Here is a tiny trained network, its code and every weight. The questions are about switching its units off for an input and a class, where a switched-off unit gives its printed mean instead of its output.

import numpy as np


def w(rows, s, z=0):
    codes = np.array(rows[::2]) - 128.0
    scale = np.full(codes.shape[1], s)
    scale[-1] = z or s
    return codes * scale


def f(y):
    return y / 2 * (1 + np.tanh(0.7978845608 * (y + 0.044715 * y**3)))


def log_softmax(a):
    a = a - a.max(-1, keepdims=True)
    return a - np.log(np.exp(a).sum(-1, keepdims=True))


def net(x, mask):
    res = np.array(x, float).reshape(1, 5) / 4 @ E
    y = f(res @ A[0][:, :-1].T + A[0][:, -1])
    res = res + np.where(mask, y, B[0][:, -1]) @ B[0][:, :-1]
    return log_softmax(res[-1] @ U[:, :-1].T + U[:, -1])


A, B = {}, {}
E = w([
[254,79,172,16,69,8,150,111,159,250],'x0',
[136,179,206,162,152,163,123,121,148,172],'x1',
[226,206,245,166,199,64,162,168,23,24],'x2',
[84,21,207,78,247,170,38,226,103,90],'x3',
[106,133,145,121,110,122,108,109,146,99],'x4',
],0.0072)
A[0] = w([
[155,146,210,98,233,46,36,193,106,94,35],'neuron 1',
[189,163,213,135,81,29,189,92,106,101,60],'neuron 2',
[175,67,183,136,116,109,70,216,46,63,87],'neuron 3',
[72,2,171,75,164,100,34,190,158,158,253],'neuron 4',
[139,175,151,70,111,70,67,82,103,217,203],'neuron 5',
[128,243,67,226,145,115,159,129,107,1,223],'neuron 6',
],0.0066,0.0028)
B[0] = w([
[121,172,104,44,87,121,136,119,177,139,220],'neuron 1',
[135,110,120,143,127,113,195,165,80,67,185],'neuron 2',
[91,179,73,154,111,99,104,161,136,153,204],'neuron 3',
[165,114,124,162,183,157,70,135,157,171,247],'neuron 4',
[168,104,150,95,77,93,175,144,142,138,181],'neuron 5',
[146,142,148,123,217,133,152,61,130,255,236],'neuron 6',
],0.014,0.011)
U = w([
[56,185,84,109,95,195,100,114,115,191,201],'0',
[157,80,148,137,164,106,94,133,121,204,207],'1',
[145,111,101,87,52,52,125,189,194,131,122],'2',
[122,135,161,142,60,69,153,185,1,62,49],'3',
[89,61,144,211,171,224,88,172,112,126,3],'4',
],0.0088,0.0033)

Each question gives the input, the list of numbers given to net, and the class t.
The units are the neurons (one row each of A and B). Each row of codes is followed by its name. A weight is (code - 128) times the scale printed after its matrix; where a second scale follows, it is the last column's (A, B and U).
mask holds one flag per neuron, in row order. A switched-off neuron (its flag False) gives its mean, the last column of its row in B, instead of its output. The means were averaged over made-up inputs and are rounded, as every weight is.
A unit's drop is (log p(t) with every unit on - log p(t) with that unit switched off) / (log p(t) with every unit on - log p(t) with every unit switched off).
The circuit of an input: a set's keep is (log p(t) with only the set's units on - log p(t) with every unit switched off) / (log p(t) with every unit on - log p(t) with every unit switched off). Starting from all 6 units, units are removed one at a time, each time the one whose removal leaves the highest keep (on an exact tie, the one counted first), for as long as the keep stays at least 0.8.
circuit, biggest first: the units of the circuit, biggest drop first
unit that matters most: the unit with the biggest drop
top k neurons: the k neurons with the biggest drops, biggest first
input [-6,7,-5,1,-8], class 4: top 2 neurons -> neuron 1; neuron 3
input [2,2,8,-6,7], class 3: unit that matters most -> neuron 2
input [3,-3,-4,-1,-8], class 2: top 2 neurons -> neuron 6; neuron 4
input [0,8,-4,1,-3], class 4: top 3 neurons -> neuron 1; neuron 6; neuron 3
input [2,-2,2,-6,4], class 3: circuit, biggest first -> neuron 2; neuron 4
input [-8,5,-6,3,-6], class 4: top 2 neurons -> neuron 1; neuron 3
input [1,4,1,6,8], class 2: top 2 neurons -> neuron 6; neuron 1
input [-1,-1,1,-7,3], class 1: circuit, biggest first -> neuron 6; neuron 1
input [5,-7,2,-8,0], class 3: circuit, biggest first -> neuron 2; neuron 1
input [8,-8,1,-7,-1], class 3: circuit, biggest first -> neuron 2; neuron 1
input [-6,4,4,2,-2], class 0: circuit, biggest first -> neuron 4; neuron 1
input [-7,-5,2,-4,6], class 1: top 3 neurons -> neuron 6; neuron 1; neuron 3
input [-1,-3,4,7,-3], class 0: circuit, biggest first -> neuron 1; neuron 3
input [-6,2,5,1,-2], class 0: circuit, biggest first -> neuron 4; neuron 2
input [-1,-8,7,-8,-7], class 1: unit that matters most -> neuron 6
input [-6,5,2,3,-1], class 0: circuit, biggest first -> neuron 4; neuron 1
input [0,-8,-5,8,-5], class 4: circuit, biggest first -> neuron 6; neuron 4
input [0,3,4,1,-4], class 0: top 3 neurons -> neuron 5; neuron 4; neuron 1
input [6,-1,4,7,-5], class 2: top 2 neurons -> neuron 1; neuron 6
input [8,8,4,-5,-4], class 3: circuit, biggest first -> neuron 2
input [2,-8,8,-1,-4], class 3: top 2 neurons -> neuron 2; neuron 4
input [1,-6,7,1,-6], class 2: top 2 neurons -> neuron 1; neuron 3
input [1,3,-8,-3,4], class 2: top 3 neurons -> neuron 6; neuron 5; neuron 4
input [0,-5,6,3,1], class 0: top 3 neurons -> neuron 5; neuron 3; neuron 1
